In the rows, zero is written as 128.
Each row is followed by its group and then its class within the group.
[123 112 148 125  48 145 138  82 128 146 131 127 108 144 163 162 127 219
 113 114 157 163 142 115 127 125 129 146 125  65 159  99 130 154 135 136
 136 119 121 129 124 107 104 104 124 129  97 114 135 103 137 149 137 125
 148 125 126 133 135 129 148  95 158 151 127 115 151  94 188 167 107 128
 112 155 132 111 160 153 131 135 111  97 156 127 112 109 113  86 106 105
 101 117 114 120 148 138 126 121 177 110 160 192 122  70 133 130  93 162
 135 111 116 136 127  92 148 151 136 203 146 124 100 118 118 130 139 120
 147 122 120 163   4 103 124 152 117  86 127 114 144 154 119 100 115 127
 150 122 117 160 105  78 125 128 145 137 125  97 145  88 122 148 150 109
 112 155 118 173 107 132 134  73 121 117 128 111 189 140 158 124 180  95
 138 122 142 109 107 137 131 154 117 114 121  53]
J > (88)
[ 94 103 179  95  94 123 150 120  61 164 103  96 114 146 165 140 120 149
 143 117 194 119 128 128 129 107 126 164 138  82 139 168 122 124 100 154
 136 117 110 112 114 131 132  84  88  93  93 130 156  97  99 141 168 172
 153 129 124 165 119 146 157 151 154 140 118 127 134  25 222 150  98  95
 110 170 135 108 173 198 125 140 106 103 216 141 143 125 102  87  84 145
  89 124 137 156 137 103 127 124 177 127 159 155 129  36 116 141 106 154
 122 143 117 153 137  70 170 153 149 214 122 111  91 146  90 135 164 120
 145 103 113 172  57  97 131 133 120   7 125  92 135 109  90 117 128 201
 160 143 120 115  31  58 124 123 131 133 103 103 139  97 156 155 145 122
  95 174  99 171 112 164 137   4 125 128 135  87 157 117 174  99 163  84
 129 119 113 129  93 151 106 144 122 130 145  25]
W > (96)
[127 128 171 138  95 162 151 125 126 153 132 130 122 143 168 146 128 165
 120 128 170 116 141 122 127  97 123 137 118  80 135 158 135 140 138 152
 132 135 100 125 137 103 103 115 123 140  75 182 149 106 105 135 149 150
 154 120 134 136 122 106 146 107 154 136 116 116 152  76 183 157 129 142
  87 137 132 107 165 159 133 146 118  92 156 147 127 124 118 104  97 118
 122 124 109 125 163 141 114 113 166 119 114 174 128  93 122 127  90 153
 138 111  91 121 136 115 142 147 143 195 138 127 106 128 126 125 148 112
 149 131 111 170 118 108 120 142 117  88 124 141 179 147 111  91 116 127
 146 126 112 146 107  78 123 156 135 127 122 123 150  81 124 151 146 131
 112 164  90 162 117 139 141  60 129 117 114 122 187 146 182 107 182 100
 138 119 111 114 105 153 124 128 113 120 124  68]
J > (88)
[118 103 167 122  97 158 149 117 119 139 130 109 117 149 132 143 129 132
 125 112 152 186 155 123 158 124 112 153 129  80 105 125 106 140 153 139
 140 122 124 150 131  56 112 100 151 146 116 115 122 130 109 149 132 116
 155 108 145 112 129 129 138  96 186 154 124 113 125 132 205 152 147 161
 118 151 138 118 180 130 143 126 139 119 144 137 126 124 149  87 115  89
 141 142 158 152 147 156 130 109 136 115 133 130  90 116 126 111  69 149
 133 133 120 189 169  99 141 177 140 196 170 115  97 123 156  95 134 106
 117 125 111  50  79  75 111 126 138  54 124 136 135 159 117  79 121 127
 150 116 126 137 134  94 103 159 119 152 140 132 155  76  95 166 159 109
 101 138 103 181 111 130 143 116 125 132 137 125 156 136 192 109 174 123
 126 174 118 119 156 139 118 139 117 125 102  74]
J > (88)
[106 119 174 107 106 129 154 125 105 154 124 111 114 138 150 142 127 119
 133 132 174 162 131 128 134 126 113 131 101  91 125 116 129 147 143 106
 133 156 129 132 171  84 116  75 121 128 124 126 141 118  99 161 134 159
 147 120 126 143 117 127 132 127 182 149 119 113 104 126 167 134 131 124
 117 135 127 133 135 151 135 117 129 127 149 147 129 128 142  82 116 141
 130 170 146 155 141 118 134 131 146 113 116 131 153 118 147 116  78 146
 137 149 112 149 151  94 133 152 152 170 143 126 107 151 139 114 141 116
 128 110 123 171  97 101 125 134 135  65 122 128 129 140 109  87 107 151
 159 130 143 129  94  85 171 162 128 133 115 118 149  90 112 122 134 107
 111 150 108 175 119 138 132 106 135 129 129 126 125 102 151 103 158 128
 136 147 116 134 115 138 113 128 130 146 131  76]
W > (96)
[112 119 165 116 106 153 133 107 150 153 125 128 121 140 158 158 128 148
 131 129 189 162 151 106 141  91 102 142 123  75 103 155 142 158 155 151
 132 148 131 167 173  74  93  93 121 140  77 112 134 136  87 145 139 152
 147  99 162 117 110 147 149  84 186 164 122 118 136  83 216 157 124 147
 110 154 149  93 192 146 121 147 110  88 138 136 124 135 142  80 105 107
 151 137 125 150 176 165 131 130 154 101 147 163 112 103 134 139  67 171
 143 135 107 132 165 116 144 162 137 211 124 118  95 130 113 111 150 119
 126 128 120 177 101 104 124 126 129  87 120 151 147 158 111  95 113 109
 137 133 118 152 120  93 133 189 132 146 130 142 160 116 115 151 160 116
 106 154  98 168  86 130 139 108 153 142  98 118 169 144 202 123 174 122
 144 149 124 103 120 137  90 118 131 109 144  35]
J > (89)
[ 89 150 145 127 107 134  99 145  94 135 113 130 112 137 160 154 130 127
  87 134 169  92 102 121 121 104 145 115 107  75 171 110 139 145 122 136
 134 144 127 127 122 124  70 116 105 120  93 145 158 117 119 135 136 171
 156 141 113 188 109 140 154 138 161 148 109 134 126  70 185 180 128 125
 111 165 114 115 136 156 117 139 132 128 150 139 118 128  99  78  99 126
 116 166 138 135 167 143 117 138 177 137 116 149 147  94 138 145 116 120
 119 128 113 125 126 102 144 131 139 172 138 118 121 138 116 133 176 128
 124 125 134 136 127 137 117 151 114  92 134 117 137 146  96 101 135 133
 148 126 149 128  74  64 143 159 145 112 107 120 148  89 126 140  81 116
 130 160 116 186  86 143 135  59 139 117 126 122 132 150 145 119 202 106
 144 108 133 145  89 163 125 120 122 127 140  60]
W > (98)
[108 131 145 125  91 137 132 123 138 143 121 131 124 158 160 160 128 142
 114 126 182 134 142 124 126 102 111 128 116  74 100 119 151 150 143 147
 130 135 117 164 137  93 102 104 131 128  84 123 154 123 109 144 149 136
 155 123 135 139 126 123 158 113 185 157 124 123 141  98 197 180 119 143
 107 149 137 123 167 150 139 144 118 101 149 147 123 114 123  77 111 113
 128 124 126 119 159 152 111 131 168 134 120 162 147 107 124 128  88 133
 136 123 123 149 134 100 141 155 127 204 131 101 105 126 140 114 146 102
 129 132 121 173  93  88 104 155 127  81 119 129 140 161 116  68 129 114
 137 126 123 140 140  86 113 162 147 133 121 159 153  83 103 133 145 122
 125 155  94 182 110 131 143  88 134 128 122 118 168 142 172 108 184 104
 149 130 114  76 135 134 140 131 122 122 119  44]
J > (88)
[120  95 197  96 137 141 147  95 102 154 122 101 113 138 142 130 131  78
 150 104 149 241 155 113 169 144 133 154 102  85  55 151 127 158 150 152
 127 120 145 153 164  41 121  76 132 141 149 115 120 133 110 148 124 155
 174  86 142 126 129 130 123  96 215 182 141 111 112 138 199 125 142 141
 132 164 157 124 157  88 147 144 141 132 130 148 133 137 165  71 117 105
 141 181 163 203 150 145 139 119 107  88 136  95 125 141 135 110  64 177
 144 140 117 183 181  63 129 152 137 196 173 102 105 125 148  90 162 107
 124 131 127 174  86  80 133 112 151  22 124 136 139 141 107 123 121 122
 172 112 154 123  98 103 127 165 123 153 102 134 148  98 112 144 183 101
  62 115 164 169 124 140 134 125 122 146 136 111 124  85 175  99 136 142
 105 190 126 126 189 135  99 145 154 155 115  81]
W > (96)
[114 136 179 109 121 142 137 105 134 151 120 123 118 137 148 145 134 150
 141 110 199 165 148 108 144 103  93 147 107  68 112 142 131 166 142 148
 122 148 137 135 181  90  96  83 145 115  92 129 135 136  98 137 137 160
 160  89 145 135 103 112 148  98 196 153 128 136 121  83 218 140 148 149
 115 157 149 109 158 152 119 131 121 108 146 168 144 149 157  86  94 106
 134 145 133 148 160 125 128 111 134 123 115 147 137 103 109 127  93 165
 136 157 101 177 163 103 144 142 141 175 118 130  91 128 124 123 160 124
 128 129 123 170 120 120 130 160 146  70 122 125 142 161  99 100 105 129
 149 121 121 145 109 102 125 198 136 148 117 142 147  92 121 148 163 121
 106 147 110 162 109 128 144 117 149 136 125 116 139 148 161 118 163 119
 138 152 130 117 132 144 134 123 132 122 148  73]
J > (89)
